Here is a tiny trained network, its code and every weight. The questions are about switching its units off for an input and a class, where a switched-off unit gives its printed mean instead of its output.

import numpy as np


def w(rows, s, z=0):
    codes = np.array(rows[::2]) - 128.0
    scale = np.full(codes.shape[1], s)
    scale[-1] = z or s
    return codes * scale


def f(y):
    return y / 2 * (1 + np.tanh(0.7978845608 * (y + 0.044715 * y**3)))


def log_softmax(a):
    a = a - a.max(-1, keepdims=True)
    return a - np.log(np.exp(a).sum(-1, keepdims=True))


def net(x, mask):
    res = np.array(x, float).reshape(1, 3) / 4 @ E
    y = f(res @ A[0][:, :-1].T + A[0][:, -1])
    res = res + np.where(mask, y, B[0][:, -1]) @ B[0][:, :-1]
    return log_softmax(res[-1] @ U[:, :-1].T + U[:, -1])


A, B = {}, {}
E = w([
[63,130,87,89,106,100,145,127,239],'x0',
[105,123,217,53,147,145,184,1,173],'x1',
[63,193,139,134,54,80,91,124,31],'x2',
],0.0089)
A[0] = w([
[134,121,234,93,171,177,179,54,87,252],'neuron 0',
[40,217,170,82,16,33,91,36,121,165],'neuron 1',
[194,65,67,153,130,126,71,220,109,170],'neuron 2',
[140,36,177,76,172,159,184,59,251,210],'neuron 3',
[102,154,41,110,99,109,131,183,131,168],'neuron 4',
[99,145,70,183,102,84,106,220,106,222],'neuron 5',
[191,106,167,191,144,185,87,137,97,132],'neuron 6',
[123,100,60,139,108,90,90,161,135,141],'neuron 7',
[253,124,128,151,174,180,85,137,56,165],'neuron 8',
],0.007,0.0039)
B[0] = w([
[110,163,82,55,183,227,124,167,129,230],'neuron 0',
[123,150,97,125,154,112,52,221,66,220],'neuron 1',
[96,145,173,178,86,78,110,185,104,204],'neuron 2',
[200,1,147,80,225,176,225,52,182,255],'neuron 3',
[116,158,91,156,77,120,15,107,152,166],'neuron 4',
[130,150,94,157,3,43,106,134,153,212],'neuron 5',
[167,101,181,166,155,71,170,186,93,170],'neuron 6',
[99,135,86,115,70,105,147,144,179,159],'neuron 7',
[190,95,226,189,133,106,159,213,70,200],'neuron 8',
],0.0076,0.011)
U = w([
[127,92,77,99,179,186,208,1,186,102],'0',
[131,121,155,167,93,51,141,142,113,3],'1',
[48,230,45,135,71,83,42,133,103,201],'2',
[141,123,146,125,214,148,138,144,82,199],'3',
],0.0099,0.0021)

Each question gives the input, the list of numbers given to net, and the class t.
The units are the neurons (one row each of A and B). Each row of codes is followed by its name. A weight is (code - 128) times the scale printed after its matrix; where a second scale follows, it is the last column's (A, B and U).
mask holds one flag per neuron, in row order. A switched-off neuron (its flag False) gives its mean, the last column of its row in B, instead of its output. The means were averaged over made-up inputs and are rounded, as every weight is.
A unit's drop is (log p(t) with every unit on - log p(t) with that unit switched off) / (log p(t) with every unit on - log p(t) with every unit switched off).
The circuit of an input: a set's keep is (log p(t) with only the set's units on - log p(t) with every unit switched off) / (log p(t) with every unit on - log p(t) with every unit switched off). Starting from all 9 units, units are removed one at a time, each time the one whose removal leaves the highest keep (on an exact tie, the one counted first), for as long as the keep stays at least 0.8.
circuit, biggest first: the units of the circuit, biggest drop first
top k neurons: the k neurons with the biggest drops, biggest first
drop of u: that unit's drop, to one decimal
input [1,-4,-5], class 1: circuit, biggest first => [neuron 0; neuron 2]
input [-5,3,-5], class 0: circuit, biggest first => [neuron 3]
input [7,6,6], class 3: circuit, biggest first => [neuron 1; neuron 5; neuron 3]
input [-7,8,0], class 0: top 2 neurons => [neuron 3; neuron 2]
input [1,6,6], class 2: top 2 neurons => [neuron 1; neuron 3]
input [-2,7,7], class 2: top 3 neurons => [neuron 3; neuron 1; neuron 8]
input [-5,-2,-3], class 1: top 2 neurons => [neuron 3; neuron 0]
input [-5,3,8], class 2: top 2 neurons => [neuron 3; neuron 1]
input [5,-3,-4], class 0: top 2 neurons => [neuron 1; neuron 8]
input [-8,-2,7], class 1: top 3 neurons => [neuron 8; neuron 6; neuron 0]
input [-6,-8,1], class 1: top 2 neurons => [neuron 8; neuron 6]
input [-2,2,-5], class 0: drop of neuron 3 => 0.1
input [4,-2,-1], class 2: drop of neuron 0 => 0.0
input [0,-2,3], class 2: circuit, biggest first => [neuron 3]
input [0,-1,4], class 2: drop of neuron 3 => 0.2
